Below are the code and all the weights of a small trained network. Each question names an input and a class and asks about switching units off, where a switched-off unit gives its printed mean instead of its output.

import numpy as np


def w(rows, s, z=0):
    codes = np.array(rows[::2]) - 128.0
    scale = np.full(codes.shape[1], s)
    scale[-1] = z or s
    return codes * scale


def norm(h):
    return h / np.sqrt((h * h).mean(-1, keepdims=True) + 1e-5)


def f(y):
    return y / 2 * (1 + np.tanh(0.7978845608 * (y + 0.044715 * y**3)))


def log_softmax(a):
    a = a - a.max(-1, keepdims=True)
    return a - np.log(np.exp(a).sum(-1, keepdims=True))


def net(x, mask):
    res = np.array(x, float).reshape(1, 8) / 4 @ E
    u = 0
    for l in range(4):
        y = f(norm(res) @ A[l][:, :-1].T + A[l][:, -1])
        res = res + np.where(mask[u : u + 4], y, B[l][:, -1]) @ B[l][:, :-1]
        u += 4
    return log_softmax(norm(res)[-1] @ U[:, :-1].T + U[:, -1])


A, B = {}, {}
E = w([
[154,85,88,101,178,140,100,81],'x0',
[206,176,189,121,29,93,79,95],'x1',
[140,182,123,58,176,91,190,149],'x2',
[77,215,128,122,118,177,109,151],'x3',
[128,119,120,143,113,255,167,77],'x4',
[104,124,156,202,176,129,116,90],'x5',
[100,144,171,120,177,190,174,207],'x6',
[128,87,140,136,169,156,56,128],'x7',
],0.0048)
A[0] = w([
[127,43,124,116,226,182,179,129,28],'0.n1',
[77,171,140,234,117,171,128,108,68],'0.n2',
[152,38,93,151,136,46,69,41,75],'0.n3',
[137,121,96,132,89,169,253,86,5],'0.n4',
],0.0051,0.0032)
B[0] = w([
[140,127,188,143,52,106,40,148,197],'0.n1',
[121,82,153,116,49,119,87,128,158],'0.n2',
[196,95,2,225,146,87,208,108,251],'0.n3',
[100,199,76,87,147,184,149,197,131],'0.n4',
],0.0048,0.0025)
A[1] = w([
[178,123,138,138,72,208,87,7,8],'1.n1',
[149,176,137,101,67,164,254,100,81],'1.n2',
[89,168,165,122,118,229,139,174,43],'1.n3',
[94,77,129,171,199,170,168,109,4],'1.n4',
],0.0056,0.003)
B[1] = w([
[128,159,210,139,165,25,132,235,243],'1.n1',
[179,132,2,169,200,47,173,121,253],'1.n2',
[116,105,32,207,130,139,182,18,247],'1.n3',
[130,131,166,195,27,106,97,163,154],'1.n4',
],0.0043,0.0015)
A[2] = w([
[243,152,70,29,86,59,147,95,137],'2.n1',
[49,79,150,102,175,70,172,214,100],'2.n2',
[44,12,58,55,120,181,69,138,2],'2.n3',
[173,180,149,75,3,35,66,138,48],'2.n4',
],0.0047,0.0014)
B[2] = w([
[156,126,150,247,123,138,66,186,254],'2.n1',
[240,227,205,88,103,131,122,217,179],'2.n2',
[240,71,40,200,108,129,119,70,153],'2.n3',
[52,30,216,141,60,253,23,56,213],'2.n4',
],0.0042,0.0033)
A[3] = w([
[28,147,255,135,64,110,64,116,5],'3.n1',
[126,165,96,106,183,68,176,206,56],'3.n2',
[188,154,104,93,73,29,109,59,176],'3.n3',
[68,214,165,216,46,152,121,159,196],'3.n4',
],0.0063,0.0018)
B[3] = w([
[94,191,255,18,136,197,126,179,230],'3.n1',
[227,179,184,72,115,13,159,122,194],'3.n2',
[118,9,98,252,197,212,126,156,206],'3.n3',
[207,8,142,172,201,127,16,114,254],'3.n4',
],0.0054,0.0039)
U = w([
[34,195,48,85,125,182,192,84,99],'0',
[49,144,145,75,52,69,172,90,2],'1',
[177,231,114,56,152,29,219,175,152],'2',
[152,51,58,227,134,145,107,107,183],'3',
[142,99,255,105,106,157,48,158,132],'4',
],0.01,0.0058)

Each question gives the input, the list of numbers given to net, and the class t.
The units are the neurons (one row each of A and B). Each row of codes is followed by its name. A weight is (code - 128) times the scale printed after its matrix; where a second scale follows, it is the last column's (A, B and U).
mask holds one flag per neuron, layer by layer. A switched-off neuron (its flag False) gives its mean, the last column of its row in B, instead of its output. The means were averaged over made-up inputs and are rounded, as every weight is.
A unit's drop is (log p(t) with every unit on - log p(t) with that unit switched off) / (log p(t) with every unit on - log p(t) with every unit switched off).
The circuit of an input: a set's keep is (log p(t) with only the set's units on - log p(t) with every unit switched off) / (log p(t) with every unit on - log p(t) with every unit switched off). Starting from the 12 units with the biggest drops (on a tie, the unit counted first), units are removed one at a time, each time the one whose removal leaves the highest keep (on an exact tie, the one counted first), for as long as the keep stays at least 0.8.
units of the circuit, in order: the units of the circuit, biggest drop first
unit that matters most: the unit with the biggest drop
k most important neurons: the k neurons with the biggest drops, biggest first
k most important neurons of layer l: the k neurons of layer l with the biggest drops, biggest first
drop of u: that unit's drop, to one decimal
input [-1,1,4,-1,-4,1,-2,0], class 4: 2 most important neurons of layer 2	(2.n4, 2.n3)
input [-6,-5,-5,2,-7,-6,8,2], class 2: 2 most important neurons	(2.n4, 3.n2)
input [-7,-8,0,-6,-5,5,-8,-1], class 2: units of the circuit, in order	(2.n4, 3.n4)
input [4,8,4,-6,-7,-6,-6,0], class 3: units of the circuit, in order	(3.n3)
input [3,0,1,6,2,4,1,-4], class 0: units of the circuit, in order	(2.n1, 3.n3)
input [-8,-3,-3,6,7,1,4,-5], class 3: 3 most important neurons	(3.n4, 3.n1, 0.n2)
input [4,1,5,4,8,-2,-7,0], class 2: units of the circuit, in order	(1.n1, 3.n4)
input [6,4,-3,-8,-6,8,8,-7], class 2: 2 most important neurons of layer 0	(0.n2, 0.n1)
input [-4,3,2,4,6,-4,6,-2], class 0: 2 most important neurons of layer 1	(1.n3, 1.n1)
input [-2,4,-2,7,-1,-8,3,-7], class 3: units of the circuit, in order	(1.n2, 3.n4, 3.n1)
input [-4,0,0,8,-4,3,-8,-6], class 4: units of the circuit, in order	(3.n1, 2.n4)
input [-7,0,2,-3,7,0,1,-2], class 0: 2 most important neurons	(1.n3, 0.n4)
input [-1,8,8,-7,7,0,-2,7], class 3: 3 most important neurons of layer 3	(3.n1, 3.n3, 3.n2)
input [8,-4,3,-7,-3,7,6,-3], class 2: most important neuron of layer 3	(3.n4)
input [6,-1,-4,8,-7,-4,5,5], class 2: 3 most important neurons	(2.n4, 3.n4, 3.n3)
input [-1,-2,5,-6,-5,-8,-4,-3], class 3: 2 most important neurons of layer 3	(3.n3, 3.n1)
input [-3,4,-5,-3,8,8,-2,3], class 4: 2 most important neurons	(1.n1, 3.n1)
input [6,-3,-4,-1,7,-6,4,-4], class 0: 2 most important neurons of layer 0	(0.n4, 0.n3)
input [-5,7,-1,-1,4,-6,8,-1], class 3: 2 most important neurons of layer 1	(1.n2, 1.n3)
input [-7,1,4,-5,4,6,2,-3], class 2: unit that matters most	1.n2
input [-6,-1,5,-4,-2,-4,1,7], class 2: drop of 1.n4	0.3
input [0,-6,-5,-6,-7,1,3,-1], class 2: drop of 2.n2	0.2
